Below are the code and all the weights of a small trained network. Each question names an input and a target symbol and asks about switching units off, where a switched-off unit gives its printed mean instead of its output.

import numpy as np


def w(rows, s, z=0):
    codes = np.array(rows[::2]) - 128.0
    scale = np.full(codes.shape[1], s)
    scale[-1] = z or s
    return codes * scale


def norm(h):
    return h / np.sqrt((h * h).mean(-1, keepdims=True) + 1e-5)


def f(y):
    return np.maximum(y, 0)


def softmax(a):
    e = np.exp(a - a.max(-1, keepdims=True))
    return e / e.sum(-1, keepdims=True)


def log_softmax(a):
    a = a - a.max(-1, keepdims=True)
    return a - np.log(np.exp(a).sum(-1, keepdims=True))


def net(x, mask):
    ids = ['αβζμξπσφψ'.index(c) for c in x.split()]
    T = len(ids)
    res = E[ids] + P[:T]
    r = norm(res)
    for j in range(2):
        rows = slice(4 * j, 4 * j + 4)
        q, k, v = (r @ M[0][rows].T for M in (Q, K, V))
        z = softmax(np.where(np.tri(T) > 0, q @ k.T / 4**0.5, -1e9)) @ v
        o = O[0][rows]
        res = res + np.where(mask[j], z, o[:, -1]) @ o[:, :-1]
    y = f(norm(res) @ A[0][:, :-1].T + A[0][:, -1])
    res = res + np.where(mask[2:18], y, B[0][:, -1]) @ B[0][:, :-1]
    return log_softmax(norm(res)[-1] @ U[:, :-1].T + U[:, -1])


Q, K, V, O, A, B = {}, {}, {}, {}, {}, {}
E = w([
[164,203,122,153,123,199],'α',
[165,89,186,150,133,106],'β',
[249,149,164,133,89,222],'ζ',
[123,111,142,154,147,107],'μ',
[124,121,179,164,126,58],'ξ',
[203,90,169,150,119,154],'π',
[199,122,135,167,125,191],'σ',
[153,127,93,99,218,121],'φ',
[138,205,127,116,122,95],'ψ',
],0.012)
P = w([
[32,184,219,156,216,252],'0',
[79,176,197,147,223,226],'1',
[106,180,180,157,204,211],'2',
[131,170,167,162,179,178],'3',
[147,165,155,162,162,158],'4',
[162,162,143,159,151,145],'5',
[173,164,136,162,143,131],'6',
[185,161,127,163,132,120],'7',
[196,154,120,160,121,110],'8',
[209,150,114,161,114,97],'9',
[221,146,110,159,103,94],'10',
[231,143,104,160,97,83],'11',
[242,137,97,157,85,77],'12',
[251,138,94,161,80,69],'13',
],0.0029)
Q[0] = w([
[42,78,51,71,108,136],'h1',
[221,212,147,202,233,67],'h1',
[255,201,181,179,159,86],'h1',
[58,170,160,125,133,155],'h1',
[114,143,67,151,159,72],'h2',
[209,207,139,104,145,64],'h2',
[158,104,163,197,160,152],'h2',
[79,126,109,123,62,128],'h2',
],0.0088)
K[0] = w([
[129,219,223,186,24,175],'h1',
[227,104,62,54,180,89],'h1',
[193,111,22,60,213,98],'h1',
[109,71,172,254,137,91],'h1',
[62,157,151,158,182,98],'h2',
[109,146,87,47,155,114],'h2',
[94,68,122,120,142,125],'h2',
[105,180,134,161,62,94],'h2',
],0.0073)
V[0] = w([
[183,188,220,136,80,133],'h1',
[170,185,55,100,101,218],'h1',
[128,196,107,113,149,95],'h1',
[86,74,99,98,141,172],'h1',
[144,209,131,124,34,87],'h2',
[145,97,77,95,181,180],'h2',
[90,50,144,166,2,158],'h2',
[172,159,202,94,116,218],'h2',
],0.0061)
O[0] = w([
[195,94,158,18,2,81,157],'h1',
[147,181,168,175,96,181,127],'h1',
[24,106,114,149,99,154,167],'h1',
[88,148,174,203,176,128,83],'h1',
[58,126,179,210,192,83,75],'h2',
[173,84,122,71,80,106,110],'h2',
[111,238,134,129,215,147,2],'h2',
[40,75,66,114,180,87,217],'h2',
],0.0045)
A[0] = w([
[151,215,55,93,138,136,47],'n1',
[142,133,125,71,88,118,57],'n2',
[124,129,181,79,95,155,181],'n3',
[120,135,96,126,78,81,254],'n4',
[122,181,146,65,172,123,52],'n5',
[145,139,85,156,129,115,33],'n6',
[140,78,95,102,161,138,162],'n7',
[119,85,126,113,125,157,101],'n8',
[153,120,157,174,133,86,190],'n9',
[152,124,80,100,87,148,103],'n10',
[102,72,135,121,158,69,64],'n11',
[159,90,178,116,160,138,172],'n12',
[160,197,122,134,114,143,253],'n13',
[89,134,129,129,255,131,56],'n14',
[105,122,177,159,228,158,126],'n15',
[171,118,96,162,136,148,183],'n16',
],0.0097,0.0023)
B[0] = w([
[55,93,163,154,210,222,161],'n1',
[127,73,153,147,156,168,185],'n2',
[84,151,162,140,165,89,193],'n3',
[200,110,103,164,92,160,235],'n4',
[41,157,204,244,55,82,132],'n5',
[128,114,254,127,127,103,145],'n6',
[148,153,170,165,77,117,200],'n7',
[175,162,156,161,188,159,165],'n8',
[132,169,105,61,145,124,253],'n9',
[92,208,175,126,125,54,192],'n10',
[125,129,95,92,72,192,214],'n11',
[87,114,53,163,167,122,234],'n12',
[90,75,90,102,144,126,202],'n13',
[161,46,112,115,6,191,149],'n14',
[158,181,125,159,180,178,164],'n15',
[122,155,100,90,68,42,231],'n16',
],0.0066,0.0052)
U = w([
[77,151,154,110,128,150,253],'α',
[122,38,128,103,156,141,109],'β',
[167,191,195,89,112,195,73],'ζ',
[166,104,80,136,133,238,198],'μ',
[78,113,103,52,93,116,132],'ξ',
[144,131,187,148,169,94,164],'π',
[123,254,118,152,145,79,135],'σ',
[118,174,53,185,135,150,8],'φ',
[83,105,214,178,58,136,40],'ψ',
],0.016,0.0054)

Each question gives the input, a string of symbols that net reads in full, and the target symbol t.
The units are the heads (4 rows each of Q, K, V and O) and the neurons (one row each of A and B). Each row of codes is followed by its name. A weight is (code - 128) times the scale printed after its matrix; where a second scale follows, it is the last column's (O, A, B and U).
mask holds one flag per unit, heads first, then neurons. A switched-off unit (its flag False) gives its mean, the last column of its rows in O or B, instead of its output. The means were averaged over made-up inputs and are rounded, as every weight is.
A unit's drop is (log p(t) with every unit on - log p(t) with that unit switched off) / (log p(t) with every unit on - log p(t) with every unit switched off).
The circuit of an input: a set's keep is (log p(t) with only the set's units on - log p(t) with every unit switched off) / (log p(t) with every unit on - log p(t) with every unit switched off). Starting from the 12 units with the biggest drops (on a tie, the unit counted first), units are removed one at a time, each time the one whose removal leaves the highest keep (on an exact tie, the one counted first), for as long as the keep stays at least 0.8.
units of the circuit, in order: the units of the circuit, biggest drop first
k most important neurons: the k neurons with the biggest drops, biggest first
heads that matter: for each layer, one digit per head in row order, 1 if its drop is at least 0.15 and else 0, layers parted by /
drop when u is switched off: that unit's drop, to one decimal
input φ ξ α ζ ξ ξ ξ ζ ψ π ξ ξ ξ π, target φ: units of the circuit, in order : [h1; n12; n16]
input φ φ μ φ π ξ π μ β φ β ξ φ, target σ: heads that matter : 11
input σ ξ ξ β ξ μ φ β ξ μ, target φ: 3 most important neurons : [n10; n14; n15]
input μ μ φ β β β ζ μ β ξ ψ, target μ: heads that matter : 11
input φ α ψ ψ, target φ: units of the circuit, in order : [h1; h2; n16]
input π ξ ξ ζ φ π, target φ: units of the circuit, in order : [h1; n16; n12]
input ξ ζ ζ, target ζ: units of the circuit, in order : [h1; n10]
input ξ μ ψ β ψ π ψ μ, target ψ: heads that matter : 10
input φ π β β ξ β ξ ψ μ α μ ζ β, target σ: units of the circuit, in order : [h1; n9; n2]
input ψ ξ ψ ξ μ π β ψ π ξ μ ξ σ φ, target μ: units of the circuit, in order : [n14; h1]
input β π ξ μ μ, target μ: 2 most important neurons : [n11; n16]
input μ ξ ξ ξ π π β β ξ φ, target μ: units of the circuit, in order : [h1; n14]
input σ π α σ α ξ ξ ψ ξ φ ξ, target σ: most important neuron : [n9]
input ξ φ μ ψ ψ, target φ: units of the circuit, in order : [h1; h2; n10]
input μ α μ μ π μ π σ, target σ: units of the circuit, in order : [n10; n16]
input σ μ α μ α σ ξ, target ξ: units of the circuit, in order : [n11]
input π μ ξ ξ π π φ ξ α ξ β μ β, target φ: units of the circuit, in order : [h1; n12; n15]
input β φ ξ π μ ξ ξ σ σ, target φ: units of the circuit, in order : [h1; n16]
input ψ ψ ψ ψ σ ζ ψ β β ξ φ ξ, target φ: 2 most important neurons : [n10; n11]
input ζ ζ ζ φ ξ, target μ: most important neuron : [n11]
input ξ μ ψ ζ μ, target ψ: 2 most important neurons : [n10; n2]
input σ π ζ, target ζ: 3 most important neurons : [n10; n3; n4]
input ξ π μ β ψ, target ψ: 2 most important neurons : [n5; n4]
input ξ ψ φ σ ξ ζ ξ π φ α ξ ξ φ, target σ: drop when h2 is switched off : 3.6
input ξ ξ ξ μ ψ, target ψ: drop when n12 is switched off : 0.1
